Here is a tiny trained network, its code and every weight. The questions are about switching its units off for an input and a target symbol, where a switched-off unit gives its printed mean instead of its output.

import numpy as np


def w(rows, s, z=0):
    codes = np.array(rows[::2]) - 128.0
    scale = np.full(codes.shape[1], s)
    scale[-1] = z or s
    return codes * scale


def norm(h):
    return h / np.sqrt((h * h).mean(-1, keepdims=True) + 1e-5)


def f(y):
    return y / 2 * (1 + np.tanh(0.7978845608 * (y + 0.044715 * y**3)))


def softmax(a):
    e = np.exp(a - a.max(-1, keepdims=True))
    return e / e.sum(-1, keepdims=True)


def log_softmax(a):
    a = a - a.max(-1, keepdims=True)
    return a - np.log(np.exp(a).sum(-1, keepdims=True))


def net(x, mask):
    ids = ['δξσφψω'.index(c) for c in x.split()]
    T = len(ids)
    res = E[ids] + P[:T]
    u = 0
    for l in range(3):
        r = norm(res)
        for j in range(3):
            rows = slice(2 * j, 2 * j + 2)
            q, k, v = (r @ M[l][rows].T for M in (Q, K, V))
            z = softmax(np.where(np.tri(T) > 0, q @ k.T / 2**0.5, -1e9)) @ v
            o = O[l][rows]
            res = res + np.where(mask[u + j], z, o[:, -1]) @ o[:, :-1]
        u += 3
        y = f(norm(res) @ A[l][:, :-1].T + A[l][:, -1])
        res = res + np.where(mask[u : u + 4], y, B[l][:, -1]) @ B[l][:, :-1]
        u += 4
    return log_softmax(norm(res)[-1] @ U[:, :-1].T + U[:, -1])


Q, K, V, O, A, B = {}, {}, {}, {}, {}, {}
E = w([
[115,125,120,121],'δ',
[136,142,157,98],'ξ',
[139,126,168,107],'σ',
[221,253,27,218],'φ',
[117,139,118,75],'ψ',
[93,144,119,117],'ω',
],0.0011)
P = w([
[109,127,148,179],'0',
[86,246,221,81],'1',
[104,206,199,82],'2',
[121,169,195,67],'3',
[121,151,181,58],'4',
[133,139,167,62],'5',
[131,104,164,46],'6',
[139,100,143,49],'7',
[142,86,132,41],'8',
[145,79,122,48],'9',
[149,39,116,39],'10',
[151,40,103,40],'11',
[167,12,97,36],'12',
[165,3,78,37],'13',
],0.00076)
Q[0] = w([
[118,121,63,251],'L0H1',
[3,117,15,197],'L0H1',
[188,70,138,61],'L0H2',
[73,178,120,192],'L0H2',
[92,97,75,246],'L0H3',
[10,148,161,162],'L0H3',
],0.0039)
K[0] = w([
[132,245,227,31],'L0H1',
[9,84,218,18],'L0H1',
[238,176,62,185],'L0H2',
[26,83,188,73],'L0H2',
[206,230,68,163],'L0H3',
[252,120,117,161],'L0H3',
],0.0036)
V[0] = w([
[251,137,134,63],'L0H1',
[91,55,72,153],'L0H1',
[135,70,136,74],'L0H2',
[196,176,113,205],'L0H2',
[89,198,119,148],'L0H3',
[169,136,107,145],'L0H3',
],0.0022)
O[0] = w([
[51,250,108,158,189],'L0H1',
[189,158,164,110,4],'L0H1',
[79,238,204,132,132],'L0H2',
[249,134,14,164,97],'L0H2',
[73,66,141,94,137],'L0H3',
[132,109,163,128,82],'L0H3',
],0.0021,0.0016)
A[0] = w([
[119,114,157,17,3],'L0N1',
[252,104,17,133,156],'L0N2',
[85,251,79,191,169],'L0N3',
[177,79,92,53,159],'L0N4',
],0.0019,0.00067)
B[0] = w([
[138,251,116,146,254],'L0N1',
[131,78,137,123,69],'L0N2',
[160,24,160,119,147],'L0N3',
[65,97,74,170,188],'L0N4',
],0.002,0.00075)
Q[1] = w([
[171,156,248,200],'L1H1',
[92,130,17,62],'L1H1',
[214,3,165,223],'L1H2',
[237,6,186,236],'L1H2',
[220,171,158,207],'L1H3',
[58,125,30,78],'L1H3',
],0.004)
K[1] = w([
[66,217,169,35],'L1H1',
[167,54,85,204],'L1H1',
[17,153,234,7],'L1H2',
[28,183,238,4],'L1H2',
[38,146,226,58],'L1H3',
[154,187,51,217],'L1H3',
],0.004)
V[1] = w([
[184,219,58,232],'L1H1',
[126,48,254,212],'L1H1',
[88,127,35,65],'L1H2',
[210,136,85,91],'L1H2',
[66,105,144,164],'L1H3',
[152,187,98,150],'L1H3',
],0.0023)
O[1] = w([
[95,74,48,187,2],'L1H1',
[94,251,169,90,45],'L1H1',
[193,46,210,203,103],'L1H2',
[188,105,112,111,114],'L1H2',
[101,176,232,98,165],'L1H3',
[134,48,90,166,135],'L1H3',
],0.0025,0.00061)
A[1] = w([
[156,213,222,156,77],'L1N1',
[174,172,121,48,184],'L1N2',
[146,252,127,101,217],'L1N3',
[190,207,138,167,251],'L1N4',
],0.0036,0.0016)
B[1] = w([
[115,180,38,189,166],'L1N1',
[179,5,162,129,211],'L1N2',
[195,19,45,188,250],'L1N3',
[124,18,36,106,178],'L1N4',
],0.0023,0.0021)
Q[2] = w([
[244,70,38,198],'L2H1',
[254,29,4,188],'L2H1',
[58,60,214,57],'L2H2',
[68,70,176,53],'L2H2',
[102,60,4,146],'L2H3',
[151,191,245,106],'L2H3',
],0.0039)
K[2] = w([
[55,217,180,18],'L2H1',
[13,252,226,23],'L2H1',
[241,40,71,248],'L2H2',
[202,88,75,249],'L2H2',
[29,162,231,249],'L2H3',
[215,94,31,12],'L2H3',
],0.0039)
V[2] = w([
[46,159,23,19],'L2H1',
[149,251,151,70],'L2H1',
[38,58,103,86],'L2H2',
[45,237,153,109],'L2H2',
[35,204,169,196],'L2H3',
[220,67,72,130],'L2H3',
],0.0018)
O[2] = w([
[119,204,82,36,252],'L2H1',
[32,120,193,38,135],'L2H1',
[97,227,108,92,195],'L2H2',
[136,76,7,94,105],'L2H2',
[150,121,163,236,99],'L2H3',
[141,145,100,25,134],'L2H3',
],0.0022,0.002)
A[2] = w([
[220,68,187,148,26],'L2N1',
[166,124,175,254,2],'L2N2',
[105,136,202,132,32],'L2N3',
[101,86,141,248,56],'L2N4',
],0.0034,0.003)
B[2] = w([
[85,105,71,2,51],'L2N1',
[208,233,106,114,44],'L2N2',
[85,37,44,126,10],'L2N3',
[150,186,179,89,69],'L2N4',
],0.0034,0.0011)
U = w([
[1,244,9,3,248],'δ',
[8,38,247,248,86],'ξ',
[246,13,205,11,3],'σ',
[246,18,4,247,152],'φ',
[249,248,246,247,230],'ψ',
[241,2,249,15,98],'ω',
],0.0041,0.0031)

Each question gives the input, a string of symbols that net reads in full, and the target symbol t.
The units are the heads (2 rows each of Q, K, V and O) and the neurons (one row each of A and B). Each row of codes is followed by its name. A weight is (code - 128) times the scale printed after its matrix; where a second scale follows, it is the last column's (O, A, B and U).
mask holds one flag per unit, layer by layer, with each layer's heads first. A switched-off unit (its flag False) gives its mean, the last column of its rows in O or B, instead of its output. The means were averaged over made-up inputs and are rounded, as every weight is.
A unit's drop is (log p(t) with every unit on - log p(t) with that unit switched off) / (log p(t) with every unit on - log p(t) with every unit switched off).
The circuit of an input: a set's keep is (log p(t) with only the set's units on - log p(t) with every unit switched off) / (log p(t) with every unit on - log p(t) with every unit switched off). Starting from the 12 units with the biggest drops (on a tie, the unit counted first), units are removed one at a time, each time the one whose removal leaves the highest keep (on an exact tie, the one counted first), for as long as the keep stays at least 0.8.
circuit, biggest first: the units of the circuit, biggest drop first
unit that matters most: the unit with the biggest drop
top k neurons in layer l: the k neurons of layer l with the biggest drops, biggest first
heads that matter: for each layer, one digit per head in row order, 1 if its drop is at least 0.15 and else 0, layers parted by /
input σ φ σ ξ σ ω ξ ξ σ φ ψ σ ξ, target δ: circuit, biggest first	(L1H1 L1N2 L0N3 L1N3)
input φ δ ξ σ σ φ ω, target φ: circuit, biggest first	(L2H1)
input ψ σ σ ξ σ σ ψ, target ξ: circuit, biggest first	(L0H2 L2H3 L1H2)
input φ φ ω, target φ: circuit, biggest first	(L0H2 L2H1)
input ω ψ δ δ σ σ σ σ ω, target ω: heads that matter	100 / 100 / 100
input σ σ ψ φ ω ξ σ ξ σ σ φ, target δ: heads that matter	100 / 110 / 100
input σ δ δ σ, target δ: circuit, biggest first	(L1H2 L2H2)
input ξ σ ω, target ψ: top 3 neurons in layer 1	(L1N3 L1N1 L1N4)
input σ φ σ ξ ψ σ ξ σ φ, target δ: heads that matter	100 / 111 / 101
input φ σ ξ φ ξ δ ψ ξ δ, target φ: heads that matter	010 / 111 / 101
input φ ξ σ, target ω: heads that matter	010 / 110 / 111
input σ ψ ξ σ ω φ δ, target ψ: top 3 neurons in layer 0	(L0N3 L0N1 L0N2)
input σ ψ φ σ ξ ω, target ξ: top 2 neurons in layer 0	(L0N1 L0N4)
input ξ ψ σ ξ σ δ σ φ σ, target φ: circuit, biggest first	(L0N1 L0H1 L1N3)
input φ δ ξ σ δ φ σ ψ, target φ: unit that matters most	L0H2
input ξ ξ σ ψ ξ δ, target ψ: heads that matter	110 / 010 / 001
input ψ δ σ φ ξ σ δ φ σ ω, target ξ: heads that matter	110 / 101 / 000
input ξ ξ σ σ φ σ ω ξ φ ω, target ψ: heads that matter	110 / 110 / 001
input ξ δ ψ, target ψ: heads that matter	111 / 010 / 001
input ψ σ φ σ σ φ, target ξ: top neuron in layer 1	(L1N3)
input ξ ξ σ φ σ σ σ σ σ ψ φ, target ψ: heads that matter	110 / 011 / 001
input σ σ ω σ ω ω ψ δ σ ψ σ ω σ ξ, target δ: top 2 neurons in layer 0	(L0N4 L0N1)
input σ φ σ, target φ: heads that matter	010 / 000 / 000
input ω δ σ, target ω: heads that matter	100 / 100 / 000
input σ σ σ σ σ σ σ ξ σ ξ σ δ, target δ: heads that matter	010 / 010 / 000
input φ ξ δ σ σ ω σ ξ ψ δ ψ φ ξ, target φ: top 3 neurons in layer 0	(L0N4 L0N3 L0N1)
input ψ ξ ξ σ φ φ σ σ σ σ σ σ σ ψ, target ξ: top 2 neurons in layer 1	(L1N3 L1N1)
input σ ξ ψ ψ δ δ σ σ δ σ ξ σ σ δ, target δ: heads that matter	010 / 110 / 000
